Below are the code and all the weights of a small trained network. Each question names an input and a class and asks about switching units off, where a switched-off unit gives its printed mean instead of its output.

import numpy as np


def w(rows, s, z=0):
    codes = np.array(rows[::2]) - 128.0
    scale = np.full(codes.shape[1], s)
    scale[-1] = z or s
    return codes * scale


def f(y):
    return y / 2 * (1 + np.tanh(0.7978845608 * (y + 0.044715 * y**3)))


def log_softmax(a):
    a = a - a.max(-1, keepdims=True)
    return a - np.log(np.exp(a).sum(-1, keepdims=True))


def net(x, mask):
    res = np.array(x, float).reshape(1, 6) / 4 @ E
    y = f(res @ A[0][:, :-1].T + A[0][:, -1])
    res = res + np.where(mask, y, B[0][:, -1]) @ B[0][:, :-1]
    return log_softmax(res[-1] @ U[:, :-1].T + U[:, -1])


A, B = {}, {}
E = w([
[67,88,115,14,159,41],'x0',
[154,181,212,22,113,206],'x1',
[132,136,126,128,137,123],'x2',
[129,135,129,129,131,125],'x3',
[155,165,2,79,72,154],'x4',
[186,46,98,108,209,182],'x5',
],0.0064)
A[0] = w([
[98,112,124,60,157,80,92],'neuron 0',
[126,142,38,73,94,163,82],'neuron 1',
[99,122,59,196,167,100,92],'neuron 2',
[151,164,153,198,101,186,111],'neuron 3',
[91,93,191,149,144,134,17],'neuron 4',
[126,183,168,69,127,184,62],'neuron 5',
[130,176,167,68,127,174,89],'neuron 6',
[155,159,53,91,97,139,75],'neuron 7',
[113,97,85,184,108,84,86],'neuron 8',
[106,111,206,148,177,114,106],'neuron 9',
[182,13,117,112,170,167,38],'neuron 10',
[137,160,169,63,115,172,91],'neuron 11',
[73,129,123,67,165,98,70],'neuron 12',
[169,148,50,91,81,154,116],'neuron 13',
[178,138,147,192,95,170,88],'neuron 14',
[127,88,150,52,136,56,147],'neuron 15',
[47,160,175,142,2,69,68],'neuron 16',
[128,94,225,153,165,118,97],'neuron 17',
[185,157,65,91,92,113,68],'neuron 18',
[51,129,118,63,160,86,78],'neuron 19',
[192,63,88,112,210,164,35],'neuron 20',
[152,148,169,56,86,174,118],'neuron 21',
[135,108,181,146,128,114,1],'neuron 22',
[154,114,55,91,61,148,80],'neuron 23',
[144,179,169,71,114,172,83],'neuron 24',
[141,106,210,146,151,100,35],'neuron 25',
[145,81,235,146,150,107,86],'neuron 26',
[95,99,130,65,135,80,103],'neuron 27',
[78,99,127,60,138,96,86],'neuron 28',
[172,142,146,191,93,165,71],'neuron 29',
[109,91,133,65,124,75,92],'neuron 30',
[66,230,150,153,38,54,44],'neuron 31',
[122,100,56,201,84,59,114],'neuron 32',
[161,172,142,196,149,198,86],'neuron 33',
],0.0081,0.0049)
B[0] = w([
[185,119,63,180,96,164,188],'neuron 0',
[57,189,126,209,140,94,212],'neuron 1',
[179,21,233,89,170,20,204],'neuron 2',
[213,98,23,133,46,136,187],'neuron 3',
[113,163,113,199,167,111,117],'neuron 4',
[168,46,147,128,193,49,175],'neuron 5',
[168,45,171,147,172,51,181],'neuron 6',
[47,168,133,248,189,92,184],'neuron 7',
[172,58,182,92,178,91,185],'neuron 8',
[56,181,119,189,116,107,163],'neuron 9',
[142,220,135,44,201,232,180],'neuron 10',
[147,31,156,162,178,58,183],'neuron 11',
[164,104,72,164,101,141,167],'neuron 12',
[20,187,155,227,157,58,222],'neuron 13',
[183,97,29,151,57,134,168],'neuron 14',
[156,123,58,162,49,136,230],'neuron 15',
[185,192,125,72,208,220,221],'neuron 16',
[48,192,107,220,122,87,169],'neuron 17',
[78,170,127,203,170,96,170],'neuron 18',
[189,117,74,155,91,143,195],'neuron 19',
[143,227,170,18,219,254,185],'neuron 20',
[150,49,183,149,160,60,210],'neuron 21',
[130,163,108,215,202,143,102],'neuron 22',
[71,182,148,204,150,110,190],'neuron 23',
[177,20,177,124,191,60,182],'neuron 24',
[101,168,121,208,161,110,129],'neuron 25',
[44,173,105,234,140,104,166],'neuron 26',
[193,111,51,173,69,159,190],'neuron 27',
[203,140,79,166,98,140,183],'neuron 28',
[203,104,48,169,83,135,157],'neuron 29',
[171,107,50,162,89,147,180],'neuron 30',
[195,203,135,26,253,246,223],'neuron 31',
[172,38,234,90,178,50,253],'neuron 32',
[167,120,53,128,62,135,178],'neuron 33',
],0.0065,0.0041)
U = w([
[184,22,195,122,135,49,94],'0',
[206,119,13,156,2,147,96],'1',
[30,207,125,211,120,95,93],'2',
[179,211,141,42,184,224,92],'3',
[123,115,137,103,57,131,251],'4',
],0.0096,0.016)

Each question gives the input, the list of numbers given to net, and the class t.
The units are the neurons (one row each of A and B). Each row of codes is followed by its name. A weight is (code - 128) times the scale printed after its matrix; where a second scale follows, it is the last column's (A, B and U).
mask holds one flag per neuron, in row order. A switched-off neuron (its flag False) gives its mean, the last column of its row in B, instead of its output. The means were averaged over made-up inputs and are rounded, as every weight is.
A unit's drop is (log p(t) with every unit on - log p(t) with that unit switched off) / (log p(t) with every unit on - log p(t) with every unit switched off).
The circuit of an input: a set's keep is (log p(t) with only the set's units on - log p(t) with every unit switched off) / (log p(t) with every unit on - log p(t) with every unit switched off). Starting from the 12 units with the biggest drops (on a tie, the unit counted first), units are removed one at a time, each time the one whose removal leaves the highest keep (on an exact tie, the one counted first), for as long as the keep stays at least 0.8.
units of the circuit, in order: the units of the circuit, biggest drop first
unit that matters most: the unit with the biggest drop
top k neurons: the k neurons with the biggest drops, biggest first
drop when u is switched off: that unit's drop, to one decimal
input [-8,-8,3,1,0,-8], class 0: units of the circuit, in order => (neuron 32)
input [-7,7,-2,-7,3,7], class 0: top 2 neurons => (neuron 21; neuron 24)
input [-5,0,3,5,-6,0], class 2: units of the circuit, in order => (neuron 17; neuron 26)
input [-1,8,3,-4,8,-3], class 0: units of the circuit, in order => (neuron 24; neuron 21)
input [-4,0,-1,6,-2,-6], class 3: units of the circuit, in order => (neuron 31; neuron 16)
input [4,7,-2,2,7,-2], class 0: units of the circuit, in order => (neuron 24; neuron 21)
input [-5,-3,4,-2,-4,-5], class 1: top 3 neurons => (neuron 3; neuron 14; neuron 29)
input [4,-6,0,-8,5,-3], class 0: top 2 neurons => (neuron 32; neuron 2)
input [-2,1,-3,-6,2,5], class 3: units of the circuit, in order => (neuron 20; neuron 10)
input [4,7,2,4,-8,-6], class 2: top 2 neurons => (neuron 26; neuron 17)
input [4,6,-5,-4,1,-7], class 3: top 3 neurons => (neuron 31; neuron 16; neuron 32)
input [6,-6,-3,-2,-6,7], class 3: units of the circuit, in order => (neuron 10; neuron 20)
input [1,-5,0,0,3,-8], class 3: top 2 neurons => (neuron 31; neuron 16)
input [-6,-6,-5,2,3,-4], class 0: units of the circuit, in order => (neuron 32)
input [-2,-8,-6,0,7,5], class 0: top 3 neurons => (neuron 32; neuron 2; neuron 8)
input [-6,-4,-6,3,-4,7], class 3: top 3 neurons => (neuron 20; neuron 10; neuron 15)
input [7,-7,4,-7,5,8], class 3: top 2 neurons => (neuron 20; neuron 10)
input [-1,8,-2,6,-2,-8], class 0: drop when neuron 5 is switched off => 0.4
input [-2,1,1,8,2,-6], class 3: drop when neuron 16 is switched off => 0.1
input [7,-6,4,3,0,-7], class 1: drop when neuron 15 is switched off => 0.4
input [7,6,6,-7,3,6], class 1: unit that matters most => neuron 15
input [-3,7,-8,8,-8,6], class 2: drop when neuron 17 is switched off => 0.4
